0: [  2.4   0.1  -4.8   2.9  -0.8  -2.2   2.4  -2.5  26.1   0.0  -3.6  15.6
  -7.1  -0.1   0.3  -5.9  -8.9   9.2  -4.3 -10.4   6.1   3.8   6.2   1.2
   7.7   5.9  -1.0  -1.3  -4.9  -3.5 -16.9   3.2 -25.7  -2.9   3.6  -4.2
   8.3   5.2  -6.4]
1: [  8.2  13.4  -6.3   4.2   0.9  -1.5   7.5  -0.5  18.2   7.1   8.9  20.6
   1.3  -5.2   5.1  21.6   1.6   6.0   7.2  -6.8   2.2  -0.2   2.0  -9.4
  14.0 -15.8   0.0 -33.4  -9.6 -10.3 -33.0  19.2 -21.6  -4.2 -11.8  39.6
   7.2  -5.9  -2.2]
2: [  2.0   2.2  -3.9  -6.8 -10.7   6.8   8.3   6.7  -7.0  -8.6   0.1  -8.5
   7.2   3.2   3.4  -6.8   3.8  -0.5   5.5   4.9   7.3  -4.5  -0.1  17.4
   4.3  -2.2  -2.3 -26.0  12.1  10.0  20.6  -6.7  51.8  10.8  -4.4  18.8
   2.3  10.3  10.0]
3: [-15.5  19.8  -2.6  -8.6   0.0  -3.5  11.6   1.6   5.9  17.4  -1.6  -0.4
  -0.2  -0.5  -1.4  -3.8   6.3   4.8   8.7   2.0   2.0   0.3   6.8   6.3
  -2.0 -21.5  17.9   1.7   5.0   2.6 -20.0 -15.0   7.6  -3.9  -8.9   7.6
   2.8   7.7  -1.5]
4: [ 15.7  31.6   0.0  -3.7  -7.2  13.1  -0.7   0.7   2.3 -18.9  -2.3   4.4
  -1.6   0.2   5.0   8.0  -6.0  -2.5   0.5   2.0   6.1  -6.7  -6.5  29.9
  -1.8   3.2  17.4 -12.7  -0.8  -1.6  -0.6 -20.8  -7.0  -1.7   5.7  -6.2
   8.5  -8.8  -7.8]
0 3 2
5: [ -0.9  -0.5  -1.2   5.9 -11.7  -3.8  -4.0  -4.3  -2.4  23.1   5.8   1.1
  11.3  -2.9  -9.3   0.2   4.6 -16.0   0.6   1.5  -3.5  -3.9  14.9  -6.7
  -9.6 -15.5  -3.3  11.2  -5.5  32.4  23.9 -19.7  -1.6   2.8  -1.8   1.7
  -4.5  23.5  -4.6]
3 0 2
6: [  1.1  11.6  -0.4  -8.8   3.8   3.7  -9.4  -1.5  -6.5  13.1  -5.1 -10.8
  -2.9  -8.1   7.2  -7.3  -1.1  -5.9  -4.6  14.6  -4.7   4.9   5.4   4.1
  -9.0 -11.1  -9.5  39.3 -13.3   5.1 -14.0  -5.0  -7.4   7.9  -8.0   0.0
   4.5   8.0  -1.7]
3 5 0
7: [  3.0  -0.1  -2.9  -0.3   5.5   4.2   9.6  -1.0  -3.4  -4.9   4.1   1.4
   7.1  -1.0   9.2  -0.1   2.9   6.4  -2.2  -2.9   7.7   4.6  -1.3   4.9
   2.4   4.6  -5.2 -24.9   3.0  -7.3   1.9  -8.5   1.1   3.4  -1.9   1.9
  -2.5  10.5  -3.3]
0 4 3
8: [  6.1  25.7   3.5   0.5  -4.2  21.0  16.0  -7.1   7.3  -7.2   0.0  10.6
  -0.7  -0.5  18.3  21.4   1.3  -9.5  10.3 -10.3   3.8   4.0  -0.2   1.3
   2.7   4.0 -22.0 -26.5  -6.2   2.2 -34.7  20.2   4.8   1.8  -2.9  15.0
   1.2  -5.6   8.7]
1 7 0
9: [ -6.5   8.6   4.4  -5.0   1.5  -3.6   1.4   3.0   8.4  17.0 -10.9  24.0
  10.9   1.3   5.6   7.2  -1.3   6.0  15.3 -10.8 -10.0  -4.0  -7.6 -26.1
  11.3 -21.0 -15.1  -1.2 -13.3  -2.9  -3.6  29.2 -18.7   5.5  -1.4  35.5
  16.2   3.1   3.7]
1 0 8
10: [ 19.0   6.6   4.1  -1.1   6.3  -2.1   1.9  -1.0  -3.7 -10.1   0.3  -6.8
  -5.4  -0.1  21.9   6.5 -10.3   8.9  -7.1  10.3   4.4  -0.5   3.5 -21.3
  -2.5  -0.9 -29.7  23.6 -17.0 -13.4 -13.2  15.1  -0.9 -11.0  -4.8  10.4
   9.4  -4.7   3.6]
6 0 7
11: [ -4.9  10.3  -4.1  -2.9  -0.8   8.0   3.8  -0.3  12.4  -7.5   3.4  11.2
   2.1  -0.1   7.8  17.1   7.8   6.1   0.8  -1.5  -1.5   1.1   3.0   4.4
 -13.8 -15.8  -1.0 -22.9   7.3  -2.7  27.1 -26.6   1.2  -0.9  -1.8 -10.7
   4.2 -11.2   2.4]
7 4 3
12: [ -4.3   2.6  -6.2   0.6   9.3  -2.9  -0.4  -0.6   0.8 -11.7   4.3  -1.3
  13.1   0.0   0.4  -4.4  -0.7   6.4   0.6  -1.9   5.3  18.3  -6.4  -5.2
  -1.6  10.5  -4.1   2.5   2.6  -0.6  42.5  -9.5   4.3 -11.1  -3.4  -3.8
   5.8  -4.3  -3.6]
7 11 5
13: [ 19.2   0.3   6.6   1.2  13.7   2.2  11.4   8.5   4.5 -10.3   9.4  14.3
 -11.1   1.7  21.4   8.1 -11.7  16.5   1.5  -6.8   0.9   2.3   5.8   3.3
  -7.5  29.5 -27.8   2.8  -5.8   5.1 -40.9  25.8   8.1  -6.7   0.1  30.2
  -5.3  -2.3   8.4]
8 10 0
14: [  5.7  -7.1  -0.7   2.5   1.1   4.2   0.0  -0.3  -5.8   6.8   7.2   0.6
  -4.8   6.2  -0.8 -11.9  -2.0   1.4   1.1   6.7   2.5  -2.9  -1.4 -11.0
   3.6  15.2 -17.0   2.9  -0.9  -0.6   0.1   8.6  -0.5  -1.4  -4.2   7.1
  -1.9  -4.2  -2.7]
7 10 0
15: [ -6.9   8.8   3.9   0.2   1.6  -2.3  -5.4  -2.4  -5.4   3.3   1.0   5.0
  -7.9   4.0  -4.3   1.1  -4.2   7.1  -6.6  -7.1  -9.6  -4.2  -4.4 -12.5
  -3.7   1.1  -3.3   3.4   0.3   3.0 -11.7   2.8 -14.1   4.6   2.3  -7.5
  -6.0  -1.2 -13.6]
14 0 7
16: [ -5.3 -23.0   0.9   0.8  -6.8 -10.4  -4.7   5.3   8.6  25.1   1.3   3.7
  -4.6  -1.9  -3.4  -6.8  -3.6 -20.2  -1.9  -2.9  -1.6  -2.9   3.5 -20.0
   4.0 -15.0  49.8  37.4  -3.0  -3.3  -3.3 -11.8   1.6   2.3  -5.2  -7.4
   6.0  19.9   2.6]
3 5 6
17: [-14.7   7.8   6.7  -7.5   1.1  -3.3  -6.2   3.3  -3.8  22.4  -6.4 -12.4
  -1.0   9.0   7.4  -3.4   8.8 -14.7  -1.4  -3.4  -2.2   0.4   6.7 -23.8
  -7.2   2.4 -32.6  12.2 -11.2  20.5 -33.1 -11.2   4.3   5.8  -6.6  22.1
   7.3  14.2  11.1]
6 14 15
18: [  2.5   6.2   1.4  -6.8  -0.6   9.8   9.8   4.3  -0.1  -9.1   0.8   0.1
  -0.5  -6.3   2.0 -10.2  12.7   3.5   0.9 -16.8   1.3   9.5 -11.5   1.8
   0.5   3.9  -5.6   3.5  10.0   1.6 -13.4 -12.5  39.7  -3.5  -8.9  35.2
  -8.8  15.7  19.8]
2 7 3
19: [21.6 15.4 -0.8 -0.3 -1.6 -0.5  0.9  3.2 -9.5 -5.4  7.1 -7.2 -4.9 -0.5
  9.4  7.4 -5.5  3.7 -1.5  3.4 -0.2  4.5  3.0 -0.1 -4.0  2.1  4.0 23.0
  0.0 -7.2  1.1  0.9  7.2 -4.0  5.2 -4.0  9.8  0.3  9.7]
10 14 6
20: [ 15.2   0.6   5.2  10.0  -0.4  -2.7  -3.5  -3.2  -1.3  14.8   8.7  -2.4
  -1.4   5.6  10.7  13.4  -9.9  11.4 -10.4   4.0   7.8  -7.1   2.3  -0.4
  -3.3   4.8   6.3  54.0  -0.3 -10.1   2.2  -9.0 -18.1   1.8   0.6 -13.5
  -1.0  -4.2  -3.5]
19 6 15
21: [-14.7 -16.3   6.2  -7.7  -2.8   2.9  -6.2  -0.7   0.0  28.0   0.9  16.4
  -3.3   5.6 -18.5   0.9   8.3  21.8   4.9  -5.6  12.3  -3.9  -3.8   9.9
   9.4  17.8  17.9   7.0   3.1  -6.7 -37.7   2.8 -18.3   0.4  10.1 -16.8
   8.0 -11.5   4.4]
0 15 14
22: [  2.2  12.3  -2.7   2.4   5.4  18.3  12.8   2.8   6.3  -4.9   1.6  22.3
   5.6 -11.2  11.1  18.1  -8.2  -1.9   8.7  -7.0   9.9   0.4  -0.7  10.4
  -0.3  24.0 -23.1 -38.7  -3.8 -11.3 -22.4  21.0  19.0   0.4   6.0  17.1
   2.6   8.8   5.9]
8 7 13
23: [-15.5  -6.4   3.1  -3.5  -6.3  -5.4  -7.3  -0.4 -12.2   3.9   0.5 -10.8
   0.5  -0.3   8.0  -3.5   8.7   2.5  -2.7  -0.5  -1.6  -7.8   3.0  -1.7
  -5.5  -1.7 -12.5   4.0   0.8   5.2 -37.8   7.8   7.8  -6.0   2.8  14.5
  -2.8  -9.1   6.6]
14 15 17
24: [ 13.7  16.0   9.1   3.9   6.5   2.3   5.1   1.2   0.2  -4.3  -3.2  -2.3
  -5.8  -4.5  -1.7  -3.1 -13.8  -3.3  -3.4  10.5  -7.5   2.8  -5.1  11.6
  -2.3  17.6 -11.3   7.7   2.9  -3.8   8.8  -7.8  -2.6   0.5  -0.1 -11.1
 -10.0   2.2  -2.5]
19 14 15
25: [ -5.2  20.5   1.2  -9.6  -7.8  -0.8   6.8   5.5  -1.8  -1.6  -2.3  -0.1
   3.2  -0.2   4.0  -1.2   5.4  -5.8  11.0   0.0 -10.2  11.7   4.8  20.4
  -1.2   7.1  45.6 -26.5 -14.3  -4.0  33.3 -16.8  50.9   2.7   3.5  -7.8
  -1.2  -1.1   0.7]
2 11 4
26: [  8.4  48.5  -0.3   3.9 -16.4   4.2   5.3   0.6   3.0   4.7  -3.2   3.8
   8.0  -0.4  19.8  -4.4  14.1  -1.8   1.0  -3.2  -3.9   4.0  -2.0  30.4
  -2.3  -5.8  49.2 -23.7  23.1  -2.4  71.2 -21.0  59.0  -2.1   3.9   3.5
  -6.5   6.3  19.4]
25 2 11
27: [ -5.0 -17.3   4.6   1.2  -5.4  -3.2   4.7   7.2  -0.9  -3.2  -1.8   8.6
   5.6   3.4 -13.1  -7.6   3.1 -14.0  -1.9 -10.6   3.1 -11.5  -5.9  -2.9
   0.3   6.4 -12.3 -26.7  11.5  11.4   1.4  -3.8  11.4   6.7  -6.8   5.6
   4.6   9.6  15.7]
7 14 2
28: [ -6.3 -17.2   2.3  -3.3  -2.5   1.9 -15.2   2.8   3.8  18.3  -3.3   1.1
   4.1  11.9  -1.9  -2.9  -1.6  -7.5   8.3   2.2  -0.9   3.0   5.4 -18.6
  -0.5 -13.2  51.0   0.4   8.1  -8.3  43.7   6.8  18.1   0.4   0.8   8.3
  -8.1   2.4  -3.1]
16 12 25
29: [-10.3  -7.7   2.2   7.6  -9.0  -1.1  -2.7   0.8  11.0  12.5   6.8   4.4
   2.7  -6.1  -3.9  -5.4  -6.1  -2.4   2.7   1.9  -2.0   1.2   3.9  -4.5
  -4.2 -10.8   1.1  27.5 -16.8   4.6   2.1   1.5  -3.3   8.8  -7.9  -2.7
  -5.4   1.0  -5.7]
6 15 14
30: [ -3.7  37.3  -3.0   2.9  -0.1  -3.3  10.4   2.2  -0.2 -15.2  -3.9  -5.3
  -6.3   5.8   3.2  -2.0  -0.9   0.9   6.7   4.9   2.8  -6.3  -1.6  23.6
  -5.3  -0.4   6.9 -20.5   5.9  14.1  21.3  -9.0  32.0   0.2   7.9   4.0
   0.2   3.4  -2.3]
2 4 25
31: [ 13.0 -14.7   7.9  -2.2  -3.1  11.5   0.1   3.9  -7.5   5.7   2.0  -4.2
   5.0  -7.6  -5.0   1.6  -2.7  -4.3  -0.6   3.8  11.1  -7.0  -6.9  11.4
  -1.2  24.3 -14.4  36.2 -17.6   3.4 -27.1   3.3 -15.9   3.3  -1.2   6.1
   3.7  10.5  10.0]
6 14 29
32: [-13.9   9.0   3.4  -7.1   7.1  10.0  16.5   0.6   1.0  -0.8  11.6  -7.5
 -10.1  -5.4 -21.3  -1.3  -4.9  -7.3   9.6  -5.7   4.9  -0.9   4.0   8.4
  -4.4   8.7 -21.7  12.5  -2.9  10.6 -25.9 -10.5  26.6  -3.9  -4.6  24.0
  -2.3  10.3  16.3]
18 23 17
33: [  9.5 -17.0   4.9  -0.9   6.3   5.3   0.5  -2.7 -12.1  19.7  -3.0  19.1
   1.6   4.5  -4.6  -9.9   0.2  -2.5   8.2  -5.5  -5.3  -3.4 -13.7   0.2
  -1.8   6.1  -1.2   9.5  -9.5  -4.3   2.1  19.3 -24.0   4.3  -4.7  38.7
   9.3  -5.5  13.8]
14 9 31
34: [ -1.0  38.8   3.9  -6.2  -1.3   5.8   6.6  -6.6  -0.9 -11.7  -9.4  -4.6
 -10.2   0.0   4.3   6.2 -10.4   0.5   1.9  -1.9  -1.0  -0.3  -3.6  10.1
   2.8  21.7 -26.4 -25.9  -0.6   0.0 -36.1   2.2  28.1   1.0   6.7  10.2
  -2.5   2.5   5.9]
8 22 32
35: [  7.5 -12.6  -8.0   0.4  -3.6  -1.9   5.3   5.8   5.2   2.2  -3.9  17.1
  -5.3  11.3  -0.3  -3.7  -0.6  -7.5  -3.0   6.0  -0.8   3.8  -4.6 -15.7
   0.8 -12.1   0.9  -3.5   5.5 -16.1  12.0  11.5  -1.8  10.1   3.6   5.6
  -6.9  10.4  -2.4]
14 7 15
36: [ -7.6  18.6   0.2  -1.8   0.0 -12.6  -2.3  -1.3  -8.9  11.8  -4.2  -3.7
  -0.3 -12.8   3.1  -4.1   9.6 -13.5  13.8  -4.8 -11.1  -4.6  -7.3  -9.4
  -5.8  -2.2 -18.1   9.8 -14.2  11.6 -33.5   3.6  22.4  -4.0  -1.9  34.0
  10.9   1.1   9.9]
17 23 32
37: [ -4.6  36.5  -3.3   0.7  -1.8   0.2   3.6  -2.1  -5.4  -3.6  -2.6   2.5
  -6.3   3.7  -9.4  -0.8  -1.5  -5.8 -11.2 -10.0   7.2 -12.3  -9.0  33.6
   6.5  10.4   8.5 -40.2  16.5   1.4  -7.2 -10.9   4.7   4.1  13.2  -4.0
  -4.5  -8.7   2.3]
4 30 7
38: [  9.8  -5.1  -2.0   1.6  -1.9  -0.4  10.6   6.1  12.0 -10.5   0.8   0.1
   0.2  -9.9  13.6 -15.6   2.3  -8.9   3.7  -3.8   1.8   5.6  -5.5  10.2
  -6.4 -10.8  34.2 -18.5   7.4   3.4  38.0 -13.3  49.1  -0.2   5.4   6.3
   5.2   5.0   9.5]
25 2 30
39: [  5.3   9.0   2.5  -3.2   2.8   2.9   5.9  10.1   8.8  -0.6 -10.5   3.7
   3.4  -2.1   0.0   5.8  10.7  -7.0   1.3 -10.0  -0.8   2.6  -7.0  13.0
   3.7   1.5  -3.9   3.9  -3.8  -4.5 -41.9   9.3  12.9  -0.1  -3.7  20.2
   1.9  -6.5   2.3]
23 36 8
40: [  3.0  23.3  10.2   3.3  -6.1  21.6  10.9   9.0  -0.4 -16.2   2.7   3.5
   1.4  -6.7   4.0  -5.0  -5.6  -6.6   2.0  10.7  -2.9  10.0   0.5  30.2
   7.6  -0.1  20.3   7.6   4.9  -6.8  28.5 -19.1   4.8  -4.4   3.8 -10.2
  -5.8   0.4   8.7]
4 24 30
41: [  5.9   0.5  -4.9  -1.3   7.8   4.3   1.9  -1.0   3.6  -0.1   4.5   0.9
 -13.7  -2.8   1.6   0.1  -0.1  -3.5   6.5  -2.5  -0.6  -6.2  -3.3   8.4
 -12.2   8.1  -3.0  -4.1  -8.0  -2.8   6.0  -2.2   2.2   3.2   4.3  -8.6
   8.5   4.4  -5.4]
7 24 14
42: [  0.6   9.1  -1.3  -1.8  -6.2  -3.5 -11.8  -2.9   8.8   6.3  -3.6  -1.5
   0.4  -2.9   9.1  12.0   1.3   1.0  13.8   4.5   3.9   2.5  -6.7 -16.9
   0.7 -21.5  -0.8 -11.0 -20.6 -10.3  -3.0   2.1   2.3   2.2   1.8  34.6
   8.3  -5.3  -5.7]
9 1 35
43: [ -3.4 -18.6  -6.8   1.6  -3.0 -10.5  -8.7  -3.8  -1.5  23.3   5.6   5.1
   9.1   7.7  -0.6  -5.7 -11.4  -6.1   1.3   1.0  -2.8   7.0  13.1 -10.7
  -1.7 -18.6  18.6  61.9  12.7   4.4   4.0 -19.3  -0.9  -3.7  -9.4  -4.3
   5.3   9.3  -5.9]
16 29 20
44: [  6.7   4.9   2.7   8.8   5.6  -3.6  -7.5   1.5   7.0  27.4  -3.8  -0.7
   4.1   7.5   3.8  -4.7  -2.7  -7.1   6.0   3.2  -9.2   6.5   2.3 -14.1
  -3.5   0.3 -24.1  68.5 -19.1  -1.8  -0.3 -20.7 -16.8   1.8  -1.1   4.4
  -2.8  16.9   3.5]
6 20 29
45: [ -6.8  -7.2   4.8  -3.2 -13.7  -5.3   7.1  -0.8  -3.6   9.2  -5.0   4.7
   1.3  -1.4  -2.2  -3.2  -4.4  -1.1  15.1  -8.5  -5.5  -5.4  -0.7 -24.0
  -7.0  10.1 -32.0  -2.8  -4.7  12.9 -32.6   2.3   0.1   4.4  -9.6  36.1
   2.9   3.8   3.2]
17 36 23
46: [ 11.8  -0.3  -0.5  -2.1   7.1   3.6 -12.0  -2.5   7.2   4.3   5.6   0.1
   4.5   2.5   5.6  -3.4  -8.1  17.8   0.6  -0.3  -1.6 -11.8   3.5  11.3
  -2.0   0.2  22.9  12.7  -2.0  -3.8  22.6 -10.5   5.9   1.3   0.5 -21.2
  -4.4   4.4  -3.6]
41 19 24
47: [ 25.4 -13.6  -5.3  -2.0  -5.9  -8.0  -6.2   5.4 -13.9   9.0  -1.1  -3.6
  -6.1  -2.6  -6.0  14.9  -5.5  -5.5  -5.0   5.6   7.6   2.6   0.3  -8.8
  -0.7  12.5  -5.2  60.8 -10.1  -8.1   8.1   7.7 -20.2  -7.9   5.1  -4.5
   9.8   7.2   7.1]
20 31 19
48: [ -1.3  37.5   0.3   0.4   2.2   6.5  -3.8   2.0  -6.4 -12.4   3.1 -17.9
  -0.1  -7.2   3.5  -6.8   1.8  12.5  -9.3   6.4   0.5  -1.4  -4.8  37.4
  -2.7  29.1   0.1  16.2  -5.0  19.8 -17.8  -6.5  -2.2   1.3   2.2 -17.1
  -4.2 -16.7  10.2]
24 4 19
49: [-13.9   5.1   0.5   0.0  11.3  -9.9  -4.0  -7.6  -2.0  17.4  -6.3 -14.5
  -3.3  -2.2   2.3   4.3   5.4   4.9  11.9   2.0  -2.4   2.8  -5.0   2.1
  -2.8 -13.6 -13.2  -1.1 -13.8  -2.1  -5.0   7.3  -2.0   4.8  -8.3   2.8
   9.1   7.1   0.4]
41 15 42
50: [ -0.3  28.1   1.2  -2.2  -3.6  -9.3   3.1 -13.9  -3.1   8.8   6.0  -0.7
   0.2   8.2   7.3   1.4  -4.3   3.8  10.5  -6.8   0.3   2.6 -10.1  -1.3
   0.9  -0.3  -9.9   7.1  -7.7   6.4 -24.7   0.2  -3.9  -4.9   2.0  -1.3
  -0.8  -9.3   3.2]
15 49 23
51: [  5.1  28.8   0.4  -5.1  -4.8  -0.2  -1.4   3.3  22.5  -2.2   2.5  -5.3
   6.0  -2.1  18.3   2.9   9.9   7.9   4.0  -3.4   0.2   0.4   7.9  22.6
   3.7   3.7  43.9 -12.1  -0.5  -7.7   2.9 -20.1  21.6  -2.2   8.2   2.4
  -3.0 -13.1  -0.2]
4 25 30
52: [ -4.3 -12.7   6.6  -0.3  -0.6   2.0  -4.8   2.9   1.4   7.3  -2.9   1.3
  -6.2   7.4   5.1   4.5   1.2   6.0  -9.8  -5.1  -6.6  -2.8   0.6   2.2
   4.5   3.9   2.9  45.5  -9.3   4.7  -3.6  -5.5   4.3   7.4   4.7  -1.6
   6.2   1.6  -4.8]
29 20 6
53: [ 19.8  -3.6   9.0 -12.2  -1.2  -3.6   8.9  -8.6  -6.7  -0.6   0.0  -3.4
   8.6  -1.7  20.8   1.4  -5.3  -1.6  -1.6  -4.1  -3.3   2.2   0.5 -14.5
   1.1   2.1 -11.8  14.9  -4.7 -14.9  21.5  12.6  13.2   1.0   2.4  10.5
  -1.0   3.1   4.7]
19 14 10
54: [ -0.6 -13.2  -3.5   2.0  -3.8   8.6   4.2  -0.7  23.1   6.3  -2.2   5.7
  -3.9  -1.8  -2.5   1.6  18.4 -12.1   8.5   1.2   4.1   5.0  -2.0  17.1
   0.8 -17.6   2.4 -30.7  -0.9  19.3  51.8  -3.8  50.0   0.0  -9.8  16.7
   3.7  10.9   1.8]
38 2 30
55: [  8.7   5.7   0.6   5.4  14.5   8.1   6.5   6.0   1.3  10.4   4.8  -0.1
  -0.3   1.3  -2.7   4.7  -1.7  -2.0  -6.3   1.2  -1.6  -5.0   3.8  -0.7
 -12.6  -1.8 -23.9  40.8 -20.9   3.6 -11.1  -1.3 -24.2  -1.9   8.3   0.6
   2.5   5.7   7.9]
6 31 44
56: [  2.5  31.0  -3.0   1.8   0.0   3.1   7.3  -1.6 -19.4   1.4  -7.6  -9.2
   8.2  -1.4   5.5  -6.8  15.1   0.0   3.5  -6.0  -4.1  -6.5  -0.2   9.4
  -7.8   0.4  -3.8 -26.9   3.5  12.0   7.6  -7.6  61.0  -0.4  -0.7  21.3
   1.8   9.3  12.7]
2 30 18
57: [  5.6  40.4  -6.2  -2.1  -0.6  -2.1   3.8   1.7   4.2 -10.0   3.3   0.4
   3.1  -3.1  14.7   6.8   0.1  -3.3   1.1  -8.8  -1.9  -7.6  -0.9  30.4
 -11.8  26.2 -19.2   8.9  -8.9  10.6   3.2 -11.9  -7.4  -3.5   5.1  -3.3
  -0.4  -4.7  -1.0]
48 24 4
58: [  3.7  15.7  -0.3   2.1  -2.8  16.6  -3.4   0.1   3.0 -13.0   1.3   7.3
  -5.5   7.1   5.1   0.8  -5.6   7.0   1.1   0.3  -1.3   0.4   8.3  -5.9
   3.1   8.0  12.3 -21.6  -3.0 -18.3  45.8  -1.6  -4.9  -3.6   7.8   1.5
 -10.7  -7.8 -12.6]
12 11 7
59: [-17.8   5.0   0.8  13.9   4.4   0.2  -3.6   2.0   8.4   2.3   0.9  18.3
   4.0   2.4   0.5   8.8  -0.3  -1.9   3.4   3.5   9.0  -1.1  -3.5   6.5
  10.6   9.1  -1.6  -3.6 -10.1  -1.0 -31.1  -5.6 -12.4   7.1   0.3   1.6
  -3.7  -8.5  -2.7]
0 15 50
60: [  5.3 -16.4  -0.7   7.1   9.9   4.3  -8.8  -1.9  -2.3  10.0  -5.7  -2.2
  -4.6   3.0  -1.1  -7.1  -3.8   7.4  -1.5  -2.6  -2.3   4.1   5.3   5.0
   2.3  -0.9   4.7  59.8 -17.5 -14.7  -0.1  -3.1   8.2   2.0   0.4 -14.2
   5.3   4.5  -0.2]
52 20 29
61: [ -4.7   5.6   2.3  -3.5   6.4   7.1  -0.6   2.2   4.3  -7.9   2.4  13.5
   4.0  -4.1 -12.1  -7.3  21.5   1.6   0.2  -2.4   8.9 -11.6   2.3  -4.8
  -2.8   8.3   6.0 -22.7  -5.2  -9.8 -30.6   5.9   5.5   5.1   0.1  25.2
  -2.0 -11.0   2.4]
39 59 23
